In the rows, zero is written as 128.
Facts:
lavir χ 651; zesker χ 775; klugak χ 775; brekla χ 775; dusuplar χ 775
nogrude χ 775; kludrok χ 775; viskim χ 775; tidu χ 651; vezire χ 775
zotrun χ 651; kufun χ 775; lokle χ 775; guflunan χ 651; mutris χ 775
trubil χ 775; manok χ 775; veplal χ 775; toplos χ 651; grebror χ 775
vesur χ 775; trudelal χ 775; tusta χ 775; fifli χ 651; flanu χ 775
klubo χ 775; klaskun χ 775; sorur χ 775; flebe χ 651; klefaklur χ 775
skelel χ 651; doklas χ 775; kifu χ 775; desogok χ 775; treskul χ 775
dreser χ 651; tragros χ 651; skeza χ 775; buklebro χ 775; grepu χ 651
saplas χ 775; brograse χ 775; gratrin χ 775; luror χ 775; siskir χ 775
feflo χ 651; zeki χ 775; duflom χ 775; rutis χ 775; tevon χ 775
skubor χ 775; devik χ 775; goflir χ 775; drekluklu χ 775; dredros χ 651
grebo χ 775; vedre χ 775; zoski χ 651; tati χ 775; nufar χ 775
greklam χ 775; revom χ 651; pedri χ 775; bibuk χ 775; fevus χ 651
lize χ 775; pibestus χ 775; fleple χ 775; petel χ 775; panon χ 651
felo χ 775; meflafles χ 651; dririn χ 651; lezo χ 651; plaplos χ 775
dilol χ 775; vibek χ 775; zunim χ 775; fiten χ 651; vevan χ 651
tiplem χ 775; domur χ 775; gridin χ 775; zedren χ 775; zedos χ 775
tasin χ 775; rumek χ 775; stustas χ 775; stakofe χ 775; pozibrir χ 775
fleluk χ 775; skegra χ 651; trapur χ 775; nemun χ 775; trodibram χ 775
flavi χ 651; skegu χ 775; bruziru χ 775; refloban χ 775; fleguk χ 651
dukis χ 651; skenor χ 775; zadruna χ 651; flisoza χ 775; dogas χ 651
trististos χ 775; dedrik χ 775; flobagru χ 775; muvas χ 775; pleplel χ 775
brubesi χ 775; viplada χ 775; dofu χ 775; bronim χ 651; gigrebe χ 651
rupas χ 775; lezamin χ 775; lepli χ 775; stuplek χ 651; metrik χ 775
lufor χ 775; kledroge χ 775; steskis χ 775; kliska χ 651; tragor χ 775
travok χ 651; zegrok χ 651; nekesa χ 775; kuze χ 651; bobril χ 775
tabre χ 775; dekiklin χ 775; bubra χ 775; bruska χ 775; drimuskol χ 775
riplo χ 651; klutruzo χ 651; meklel χ 775; radreser χ 775; trizi χ 651
gritadus χ 775; plobru χ 651; brugra χ 651; tivafon χ 775; gigas χ 775
trivem χ 775; miskon χ 651; lavir ω rumek; zesker ω zegrok; brekla ω flavi
dusuplar ω fifli; nogrude ω lokle; kludrok ω vesur; viskim ω dririn; zotrun ω vedre
kufun ω tusta; lokle ω viplada; guflunan ω duflom; mutris ω lize; trubil ω manok
manok ω fiten; veplal ω trivem; toplos ω fevus; grebror ω dogas; vesur ω bobril
trudelal ω zesker; tusta ω skubor; fifli ω pleplel; flanu ω skegu; klubo ω zoski
klaskun ω nekesa; sorur ω desogok; flebe ω brograse; klefaklur ω kledroge; skelel ω lepli
doklas ω refloban; kifu ω muvas; desogok ω mutris; treskul ω brugra; dreser ω goflir
tragros ω gigrebe; skeza ω plobru; buklebro ω miskon; grepu ω gratrin; saplas ω lezamin
brograse ω metrik; gratrin ω trudelal; luror ω tidu; siskir ω drimuskol; feflo ω klubo
zeki ω treskul; duflom ω gritadus; rutis ω kliska; skubor ω viskim; devik ω vibek
goflir ω drekluklu; drekluklu ω vevan; grebo ω bruziru; vedre ω steskis; zoski ω gigas
tati ω trapur; nufar ω pedri; greklam ω guflunan; revom ω buklebro; pedri ω zunim
bibuk ω petel; fevus ω flebe; lize ω luror; pibestus ω dilol; fleple ω flobagru
petel ω gridin; panon ω trististos; felo ω domur; meflafles ω tivafon; dririn ω dofu
lezo ω tevon; dilol ω trodibram; vibek ω nufar; zunim ω meklel; vevan ω tati
tiplem ω trizi; gridin ω tragor; zedren ω felo; zedos ω klaskun; tasin ω toplos
rumek ω bibuk; stustas ω fleluk; stakofe ω kufun; pozibrir ω tiplem; skegra ω veplal
flavi ω dukis; bruziru ω riplo; refloban ω grebo; fleguk ω meflafles; dukis ω dedrik
skenor ω sorur; zadruna ω pozibrir; dogas ω klugak; trististos ω pibestus; dedrik ω nogrude
flobagru ω plaplos; pleplel ω bronim; brubesi ω bruska; bronim ω zedos; gigrebe ω klefaklur
rupas ω radreser; lepli ω skegra; stuplek ω brekla; metrik ω zedren; lufor ω flisoza
kledroge ω dusuplar; steskis ω lufor; kliska ω panon; tragor ω stuplek; travok ω stakofe
zegrok ω greklam; nekesa ω bubra; kuze ω klutruzo; bobril ω doklas; tabre ω kuze
dekiklin ω stustas; bubra ω vezire; bruska ω fleple; drimuskol ω brubesi; riplo ω dreser
klutruzo ω trubil; radreser ω zeki; trizi ω skelel; plobru ω saplas; brugra ω nemun
tivafon ω rupas; gigas ω fleguk; trivem ω dekiklin

Known rows:
[129 187 102  88  81 100 118 127 137 151 168 138 146 169 180 127 153 171
 158 127 139 129 154 162 143 143 156 159 113 111 109 127 150 119 139 144
 146]: lufor
[150 110 209 189 162 152 127 142 142  89 148  92 151  91 116  84 104  74
  96 143  94 132 103  89 113 112 123  98 130 130 144 142 107 128 154  98
  99]: tidu
[126 162 156  96 116 139 111 159 113 135 159  96 202 189 189 110 137  93
 130 129 105 151 135 150 138 146 133 144 127 152 120 108 190 157 167 124
 176]: flobagru
[114 103 154 149 150 150 126 109 141 112 126 107 124  79  80 134 123 126
  99 117 135  85 111 103 128 112 120 112 121 119 120 135  78  85 105 116
 113]: dreser
[148 137 163 154 115 113 105 138  49  83 106 140  94  62 108 111 115  93
 108 115 102  39 118 129 134 112 123  99 151  85  93  96 112 118  65 133
 109]: lokle
[141 104  91 142 124 126 153  91 127 125  82 176  51  83  88 141 118 161
 141 133 140 138 122 109 119 133 123 113 139 107 141 144 105 129  99 139
  80]: pedri
[113  85 126 144 148 143 156 111 143  70 103 140  91 119  67 130  85  73
 115 181  74 127 125 111 131 139 107 122 154 143 174 129 102 135 125 133
 137]: nekesa
[131  81 138 154 164 152 142 126 123 111  90 133 107  99  85 131 105 100
 111 133 122 137 108 101 116 120 105 106 143 141 150 129 122 142 122 120
 111]: pleplel
[151  96 100 110 102 163 144  96 125 116 110 159  31  83  54 137 158 154
 112 143  90 137 121  98  95 121 135 112 152 110 127 130 142 190 117 134
  88]: tiplem
[110  79  83 188 156  60 136 161 109 136  95 121  65  85 105 152 164 108
 118 129 121  93 150 164 125  43  96 104 134 174 102 137  54 155  82 115
 143]: kludrok
[ 95 142 126  70 121 136 109 151  89 155 128  97 189 192 177 144 162  91
 123 113 112 125 148 172 150 142 115 144 132 170 103  95 195 164 143 128
 207]: siskir
[140 170  83  86  89 115 132 124 121 153 125 170 130 185 182 131 123 165
 175 135 145 182 144 155 137 172 143 155 129 114 137 120 187 147 142 157
 133]: skegra
[ 97 155  57  50 114 162 139 152  92 166 100 121 162 199 165 166 115 165
 191 125 113 140 155 173 118 112 121 163 138 143 111  76 152 128 106 147
 157]: tasin
[128 169  87  76 112 156 137 159 116 150 133 123 172 201 181 135 101 163
 189 136 111 160 143 151 107 121 143 159 128 123 131  94 152 124 134 147
 136]: toplos
[133  95 130 154 145 140 146 108 123 116  95 142  91  90  92 132 114 122
 120 132 122 132 112 110 119 122 110 110 140 128 138 133 115 136 111 125
 101]: brograse
[136 119 125 170 126 133 167  71  91 129  63 174  80  70 137 126 104 120
 157 130 145 159 114 133 148 156  98  99 146 117 142 147 121 127  99 131
  81]: trivem
[ 94 182 102  71  84  95 105 122 107 163 161 104 157 158 179 144 190 150
 136 106 133  75 169 191 163 127 137 157 113 137  69 113 137 115 115 127
 187]: grebror
[126 132  36  15  70 140 116 138 130 162 131 159  84 196 100 174 189 193
 135 132 110 135 158 142 104 139 152 166 141 130 103  93 207 207 137 159
 167]: zadruna
[125 113 146 164 143 124 136 114 140 113 113 110  91  76  98 145 128 141
 113 127 136  94 126 110 129 108 114 120 133 118 124 144  85 109 108 122
 104]: meflafles
[139 165  58  80  92 103 129 132 143 156 129 176 112 186 154 146 120 195
 175 135 161 169 145 147 128 159 154 165 122 105 143 122 164 127 136 165
 130]: nufar
[130 161 106  89 113 112 115 153 141 146 151 130 164 191 167 134 129 154
 152 125 141 144 143 144 130 144 145 156 115 128 129 120 160 126 149 143
 156]: dilol


Now the same objects, written a new way:
Known rows:
[137  74 119 126 100 165 110 122 126 126 146 145 121 136 111  96 130 103
 153 108 126 131 174 133 122 120  87 133 128 132 172 132]: grebo
[125 138 110 145 117 147 124 123 136 135 130 111 118 136 133 117 137 131
 113 128 121 116 162 106 152 124 141 109 127 123 114 124]: nekesa
[126  71 118 124 122 135  99 138 134 134 122 163 119 153 118 105 131 103
 135 107 117 126 149 133 121 115  72 130 135 134 128 123]: riplo
[125 132 127 124 128 121 138 121 125 131 124 129 122 127 122 107 130 130
 133 127 130 124 127 130 134 125 121 130 127 121 113 129]: siskir
[132 151 112 156 147 132 123  97 136 142 108 148 120 128 120 158 109 118
 119 139 142 138  96 124 134 135 116 126 152 114 197 134]: kledroge
[132 157 108 161 144 136 122  96 137 144 109 146 119 129 121 160 111 119
 115 139 141 136 101 121 139 136 118 122 152 113 195 133]: dusuplar
[116  91 147 139 115 113 114 131 124 131 151 149  99 108 122 129 105 126
 134 154 126 124 143 121 125 134 165 124 145 131  53 125]: brekla
[129 124 134 125 134 133 143 141 129 126 127 130 140 126 126 136 128 124
 121 130 133 126 139 116 131 114 131 132 129 128 143 130]: stustas
[130  95 123 114 122 132 114 138 117 115 132 102 108 122 142  94 138 144
 119 117 119 114 145 121 142 110 140 120 117 121 109 110]: zoski
[141  78 119 127  94 173 116 116 123 123 154 136 122 129 109  94 129 105
 159 110 129 132 180 132 123 122  95 134 125 131 183 135]: refloban
[127  62 166 137 160 117 120 131 152 124 144 114  99 132 104 143 134 118
 130 122 135 130 127 142 147 142 157 117 132 136  95 134]: bibuk
[126 115 126 127 130 128 126 126 129 129 127 127 124 128 126 122 127 128
 129 129 129 128 128 124 130 124 129 129 127 127 127 129]: skeza
[132  72 119 125 110 152 104 130 128 130 135 154 120 144 114  99 130 103
 145 107 121 128 161 133 121 117  78 132 132 133 151 127]: bruziru
[116  91 122 124 147 104 103 147 139 139 103 161 120 156 129 124 130 117
 115 117 115 122 113 128 126 114  88 127 136 133  88 118]: vevan
[128 154 126 138 139 136 125 136 143 124 113 117 128 117 145 109 129 124
 163 124 130 137  94 114 132 117 125 125 132 142  97 132]: dilol
[128 160 102 161 124 148 122 108 139 142 121 122 116 136 130 136 129 126
 106 133 128 120 146 105 154 129 136 106 140 116 149 127]: bronim
[127 120 126 126 131 125 129 124 131 128 124 122 124 128 125 120 127 130
 135 128 129 128 127 124 131 124 129 129 126 128 124 130]: pedri
[138 223 140 135 113 131 141 140 120 122 136 134 154 129 140 165 139 128
 124 122 125 130 127 152 114 156 127 123 133 135 131 124]: miskon
[138 224 141 132 112 133 141 135 119 123 137 134 166 132 134 162 140 132
 120 123 122 134 117 152 108 146 140 122 130 136 127 124]: dofu
[136 241 143 132 112 124 151 135 115 124 132 136 152 128 135 150 143 130
 128 120 126 126 126 158 119 158 121 125 133 129 117 124]: plaplos
[138 221 143 134 116 132 146 144 120 121 135 136 158 128 139 169 139 127
 121 123 127 130 131 148 115 151 127 124 134 135 137 125]: fleluk

Rows:
No name comes twice in this set of rows, the named rows included.
[121  73 119 123 133 121  96 145 137 138 111 169 118 159 123 112 131 106
 126 108 113 123 134 131 122 112  69 129 137 134 108 119] -> dreser
[140  75 129 109 142 131 102 131 107 107 128 115  98 107 139 109 126 142
 115 115 132 125 106 140 134 111 132 129 128 111 173 104] -> tivafon
[126  51 173 140 163 115 119 133 154 123 149 114  94 130 101 147 134 116
 130 124 135 131 129 144 148 146 166 115 135 138  82 134] -> petel
[135 215 140 135 118 125 135 145 123 124 130 143 153 135 141 165 140 126
 120 120 122 129 122 154 113 154 117 123 136 136 123 121] -> trapur
[127 103 136 129 137 125 125 127 134 127 131 123 119 129 121 128 129 125
 129 126 130 128 127 128 134 128 134 126 128 129 121 130] -> lavir
[115 130 116 130  93 121 120 126 108 135 137 157 119 106 139 111 101 134
 134 158 122 122 142 108 113 119 140 133 140 124  83 121] -> nogrude
[142  75 134 117 156 127 107 119 112 113 123 136 104 106 126 134 114 130
 122 122 143 139  81 149 123 120 121 139 138 111 208 115] -> zeki
[121 113 126 126 140 111 113 142 135 135 111 150 125 146 130 129 130 121
 119 120 119 124 116 130 126 120 103 127 134 132 102 121] -> tati
[139  91 122 128  99 168 124 113 123 122 152 126 122 123 112  99 128 113
 156 117 132 133 170 129 126 125 112 133 123 129 179 136] -> bobril
[129 110 138 120 143 136 158 153 131 124 123 131 149 124 123 143 126 119
 115 133 138 123 150  98 135  95 135 138 129 126 156 133] -> trivem
[124  50 174 141 158 113 117 134 151 124 153 119  92 126 101 148 129 116
 131 129 134 130 132 142 147 147 170 115 138 138  71 134] -> gridin
[122 164 131 118 125 109 157 111 118 136 117 131 117 125 114  79 137 133
 140 122 132 117 127 139 143 127 111 134 127 110  85 129] -> drimuskol

The same objects again, as new rows of numbers:
Known rows:
[149 186 168 116 119 122 105 164 109 105 118 122 117 112  99 145 129 106
 149 189 135 117 117 160 102 132 146 160 112 118]: flebe
[108 156 117 111 119 119 120 142 109 135 130 124 148 111 191 135 111 167
 124  99 145 145 145 116 165 141 176  92 116 125]: drimuskol
[166 113 116 114 116 151 189 140 109 141 120 123 118 121 132 117 126 134
 133 111 107 164 115 142 150 121 113 181 115 120]: trivem
[108 118 116 115 119 120 120 121 175 107 139 121 119 135 123 131 158  96
 167 117 132 117 114 158 147 120 113  89 168 119]: sorur
[104 116 117 143 119 134 124 165 128 103 119 122 114 135 159 152 132 107
 119 105 160 139 133 116 100 165 110 201 143 172]: pibestus
[107 114 177 114 118 122 131 109 141 120 131 129 117 126  96 114 148 144
 125 104 145 159 134 115  99 153 117  92 116 119]: goflir
[114 116 118 175 116 125 102 148 115 163 160 122 185 122 119 118 115 119
 125 153 126 115 112 114 104 115 164 149 148 121]: dusuplar
[121 117 124 126 174 141 114 110 123 108 122 128 144 114 103 171 114 107
 124 158 106 128 161 115 167 121 116 118 130 141]: zoski
[116 121 118 116 119 122 123 122 126 123 121 124 119 125 125 122 121 125
 125 114 123 115 125 123 115 121 116 106 119 121]: buklebro
[138 115 119 147 116 123 103 144 118 153 154 123 194 131 112 117 119 120
 123 126 124 115 112 113 104 117 167 156 151 119]: klaskun
[122 115 115 117 117 145 173 135 109 143 120 123 116 114 139 116 123 131
 132 136 109 160 130 137 153 120 113 152 114 121]: zadruna
[136 116 117 146 116 117 143 110 157 128 153 121 119 125 100 150 106 244
 124 121 107 111 156 156 104 133 111  95 113 134]: vedre
[164 113 118 113 116 148 182 138 110 138 119 123 118 122 129 117 127 133
 129 109 107 159 115 139 146 121 115 176 114 119]: dekiklin
[128 178 150 121 119 122 106 154 109 107 120 123 116 113 100 140 127 108
 141 185 133 122 125 152 105 123 133 144 112 119]: tasin
[109 113 177 114 119 122 129 108 141 119 128 127 118 131  98 115 147 142
 125 105 143 151 128 115  99 158 117  95 116 119]: drekluklu
[153 184 168 116 118 121 106 163 109 105 118 122 114 112  99 144 129 108
 147 186 135 117 117 160 105 136 147 163 113 117]: metrik
[129 168 155 124 118 121 173 126 159 174 118 123 114 178 127 118 139 120
 116 160 106 142 120 118 159 131 181 105 154 161]: zesker
[130 116 119 116 119 121 123 122 128 119 120 125 119 130 122 122 118 132
 124 108 121 115 122 126 107 126 116 106 123 122]: lezamin
[182 120 117 119 146 161 137 172 117 120 116 127 115 124 112 116 113 162
 122 110 130 110 113 116 106 132 116  85 144 120]: meklel
[127 117 118 115 119 122 122 121 128 120 121 124 118 129 122 121 121 127
 124 109 122 115 119 123 109 125 117 109 122 122]: klugak
[107 116 118 128 118 129 122 158 128 104 120 122 115 138 150 147 132 107
 119 105 154 131 125 116  99 166 112 191 143 161]: trodibram

Rows:
No name comes twice in this set of rows, the named rows included.
[142 176 158 117 119 121 106 156 110 106 118 123 117 113  99 140 128 108
 142 180 133 119 120 153 105 129 139 152 113 120] -> toplos
[118 117 122 126 166 138 115 110 123 107 121 127 137 114 107 164 115 108
 124 154 106 127 158 117 162 120 115 116 129 138] -> klubo
[148 115 119 122 116 123 103 138 121 141 140 123 176 136 109 118 122 122
 123 110 122 114 112 116 103 120 153 149 145 120] -> vezire
[110 114 174 114 118 123 128 108 140 116 126 125 119 133  96 115 145 140
 125 104 139 145 124 115 101 159 118  94 117 119] -> vevan
[109 123 117 174 117 124 105 139 119 153 148 123 147 114 127 119 115 119
 125 160 126 120 122 116 106 116 141 129 134 121] -> tragros
[125 117 116 155 116 117 143 111 156 129 152 122 119 122 100 150 107 238
 123 130 107 113 159 154 106 124 110  95 115 138] -> zotrun
[150 172 161 117 119 121 106 156 110 106 119 123 117 115  99 140 128 108
 141 172 133 115 115 153 104 134 140 156 113 119] -> felo
[110 118 117 168 117 124 104 140 117 154 149 123 160 118 124 117 116 117
 124 152 125 116 115 114 105 117 146 136 139 121] -> gigrebe
[109 117 117 174 116 126 103 145 115 161 157 123 177 120 122 118 116 120
 124 154 125 116 113 114 104 115 161 146 146 120] -> kledroge
[139 116 118 134 116 123 104 140 120 146 143 123 176 132 112 118 119 120
 123 118 124 115 112 114 103 118 155 145 145 120] -> bubra
[165 114 118 113 116 138 169 134 111 132 121 122 119 127 125 117 127 131
 125 109 107 146 113 136 134 122 115 166 116 119] -> fleluk
[161 115 141 113 160 128 112 110 126 107 121 125 155 126 101 156 119 109
 122 109 106 115 134 116 140 140 115 131 136 125] -> nemun

The same objects again, as new rows of numbers:
Known rows:
[165 108 140 124 119 116 197  84 100 112 111  73 156 128  86]: pleplel
[204 145  81 108 145 138 120 116 107 133 154 146 145 167 118]: brubesi
[155 133 127 124 129 149  74  66 158 182 138 100 193 149 179]: grebo
[195 139  83 111 147 137 119 121 105 132 150 148 144 164 116]: pibestus
[ 54 193  62 124 137 108 131 191 169 159 184  71 128 127 128]: viskim
[107 114 117  91 145 173 140 104 146  55 163 128  94  97 156]: guflunan
[173 165 143  99  98 104 113 137 223 128 100 172 165  80 121]: zedren
[120 132 140 130 123 122 140 114 104 137 119 146 103 101 131]: stustas
[125 123 126 129 127 129 127 128 131 132 128 129 125 128 125]: dogas
[ 84 175  88 123 136 114 130 168 151 144 166  89 131 129 131]: stakofe
[135 136 128 125 132 126 129 128 123 124 131 127 133 131 131]: steskis
[126 123 125 129 127 129 127 128 132 131 128 129 125 127 125]: buklebro
[124 123 144 130 136 140  67  80 147 177 133  95 197 135 185]: bruziru
[128 155 152 126 126 110 151 101  68 135 119 161  90  79 142]: trizi
[117 146 116 127 132 121 130 141 134 131 140 116 130 130 130]: travok
[126 123 126 128 127 131 127 129 129 131 127 129 126 127 125]: lezo
[132 145 140 126 129 118 139 114  96 128 125 144 113 106 137]: pozibrir
[ 89 185 177 178  76 129 121 147 108 101 146 148 114 177 109]: zeki
[103 115 111  82 151 181 142 101 150  38 171 129  87  91 164]: zesker
[ 82  94  89 131 118 143 121 153 167 171 140 129 103 115 100]: dofu
[103  79 106 132 117 147 121 138 154 160 127 142 105 116 100]: tevon

Rows:
No name comes twice in this set of rows, the named rows included.
[175 170 142  97 100 104 113 138 221 126 103 172 166  83 122] -> fevus
[ 97 171 167 166  88 129 124 141 113 107 141 143 116 166 113] -> treskul
[105 174 159 162  95 127 122 144 110 107 146 145 121 168 114] -> zoski
[136 112 134 128 122 126 153 112 122 128 119 108 132 125 109] -> bubra
[144 137 126 125 127 131 123 115 132 134 132 124 138 136 134] -> kludrok
[130 137 134 127 129 123 132 123 117 126 128 132 124 121 133] -> zadruna
[ 95 186 168 174  82 128 120 150 106 103 150 151 116 182 108] -> gigas
[119 126 120 103 142 154 136 113 136  78 151 128 109 110 148] -> gratrin
[113  86 109 126 109 143 117 140 179 162 121 154 112 104  98] -> domur
[111 120 115  91 147 170 139 107 144  54 164 128  97  98 157] -> trudelal
[126 158 157 125 124 108 155  96  58 137 117 167  82  70 144] -> skelel

